Below is a small trained network, with its code and all its weights. Each question gives an input and a class and asks what happens when units are switched off, that is, made to give their printed mean instead of their output.

import numpy as np


def w(rows, s, z=0):
    codes = np.array(rows[::2]) - 128.0
    scale = np.full(codes.shape[1], s)
    scale[-1] = z or s
    return codes * scale


def f(y):
    return y / 2 * (1 + np.tanh(0.7978845608 * (y + 0.044715 * y**3)))


def log_softmax(a):
    a = a - a.max(-1, keepdims=True)
    return a - np.log(np.exp(a).sum(-1, keepdims=True))


def net(x, mask):
    res = np.array(x, float).reshape(1, 4) / 4 @ E
    y = f(res @ A[0][:, :-1].T + A[0][:, -1])
    res = res + np.where(mask, y, B[0][:, -1]) @ B[0][:, :-1]
    return log_softmax(res[-1] @ U[:, :-1].T + U[:, -1])


A, B = {}, {}
E = w([
[127,125,147,158,146,127,34,53,220,84,154,174],'x0',
[193,161,119,183,123,202,169,84,168,134,174,56],'x1',
[95,185,157,52,202,158,127,147,112,57,199,81],'x2',
[157,202,182,164,224,167,122,128,98,143,5,151],'x3',
],0.011)
A[0] = w([
[160,185,207,167,178,168,112,114,101,118,37,141,134],'n0',
[197,160,113,156,113,163,178,116,166,123,157,89,88],'n1',
[169,105,91,154,91,145,140,91,181,206,85,128,70],'n2',
[105,82,79,119,62,88,106,139,157,117,210,70,134],'n3',
[96,45,60,88,49,120,160,108,160,73,192,113,80],'n4',
[123,97,145,110,149,71,104,146,123,134,103,120,3],'n5',
[134,126,77,96,107,125,248,209,44,218,115,65,68],'n6',
[31,80,124,62,109,70,107,180,99,90,86,255,54],'n7',
[164,61,84,209,58,97,167,101,139,191,56,183,87],'n8',
[200,148,103,209,103,219,183,80,164,137,176,45,57],'n9',
[123,117,134,150,142,133,77,61,236,83,142,188,39],'n10',
[96,201,166,30,183,161,147,129,120,7,182,47,89],'n11',
],0.0091,0.0039)
B[0] = w([
[223,103,71,161,233,197,240,136,79,95,89,117,219],'n0',
[66,130,182,126,151,93,142,117,118,207,131,205,183],'n1',
[48,97,99,99,121,110,108,213,151,116,163,120,181],'n2',
[209,113,108,148,203,176,199,143,92,141,86,167,228],'n3',
[232,138,87,175,184,167,189,126,60,93,75,104,232],'n4',
[129,165,137,146,103,87,137,131,125,110,155,171,139],'n5',
[171,91,196,89,54,141,74,34,208,66,47,52,233],'n6',
[104,227,214,183,142,52,134,135,75,206,149,161,225],'n7',
[53,73,48,68,89,184,66,192,124,108,189,157,220],'n8',
[101,254,186,175,76,35,150,137,113,198,199,169,226],'n9',
[137,68,182,123,88,106,72,33,194,63,35,38,199],'n10',
[66,104,44,70,72,127,16,187,115,109,181,155,252],'n11',
],0.0086,0.016)
U = w([
[235,115,44,165,204,176,221,163,63,107,122,127,157],'0',
[41,96,2,83,95,137,44,235,114,109,172,144,182],'1',
[91,219,246,175,120,43,142,151,91,230,158,170,142],'2',
[167,70,235,108,87,125,71,30,198,58,103,45,7],'3',
],0.0088,0.0018)

Each question gives the input, the list of numbers given to net, and the class t.
The units are the neurons (one row each of A and B). Each row of codes is followed by its name. A weight is (code - 128) times the scale printed after its matrix; where a second scale follows, it is the last column's (A, B and U).
mask holds one flag per neuron, in row order. A switched-off neuron (its flag False) gives its mean, the last column of its row in B, instead of its output. The means were averaged over made-up inputs and are rounded, as every weight is.
A unit's drop is (log p(t) with every unit on - log p(t) with that unit switched off) / (log p(t) with every unit on - log p(t) with every unit switched off).
The circuit of an input: a set's keep is (log p(t) with only the set's units on - log p(t) with every unit switched off) / (log p(t) with every unit on - log p(t) with every unit switched off). Starting from all 12 units, units are removed one at a time, each time the one whose removal leaves the highest keep (on an exact tie, the one counted first), for as long as the keep stays at least 0.8.
units of the circuit, in order: the units of the circuit, biggest drop first
top k neurons: the k neurons with the biggest drops, biggest first
drop of u: that unit's drop, to one decimal
input [5,7,4,-3], class 2: units of the circuit, in order => [n9]
input [-6,5,5,0], class 3: top 3 neurons => [n6 n8 n7]
input [-7,-3,6,-7], class 0: top 2 neurons => [n4 n3]
input [3,2,2,1], class 3: top 2 neurons => [n8 n7]
input [7,1,-7,2], class 1: top 3 neurons => [n8 n6 n2]
input [8,8,2,5], class 2: top 2 neurons => [n9 n6]
input [-4,-4,2,2], class 2: top 3 neurons => [n10 n7 n8]
input [-3,5,-5,4], class 1: top 3 neurons => [n8 n7 n2]
input [-8,-6,8,5], class 1: top 2 neurons => [n11 n10]
input [-4,8,6,4], class 2: top 3 neurons => [n9 n8 n1]
input [-2,-1,-2,-3], class 0: top 2 neurons => [n11 n10]
input [8,8,2,-1], class 2: top 3 neurons => [n9 n6 n1]
input [6,-3,-4,0], class 3: top 2 neurons => [n10 n11]
input [-5,6,-3,-3], class 2: top neuron => [n9]
input [-8,-7,-6,-1], class 3: drop of n6 => 2.1
input [-3,-6,4,-1], class 2: drop of n7 => 1.7
input [2,3,5,4], class 1: drop of n3 => 0.7
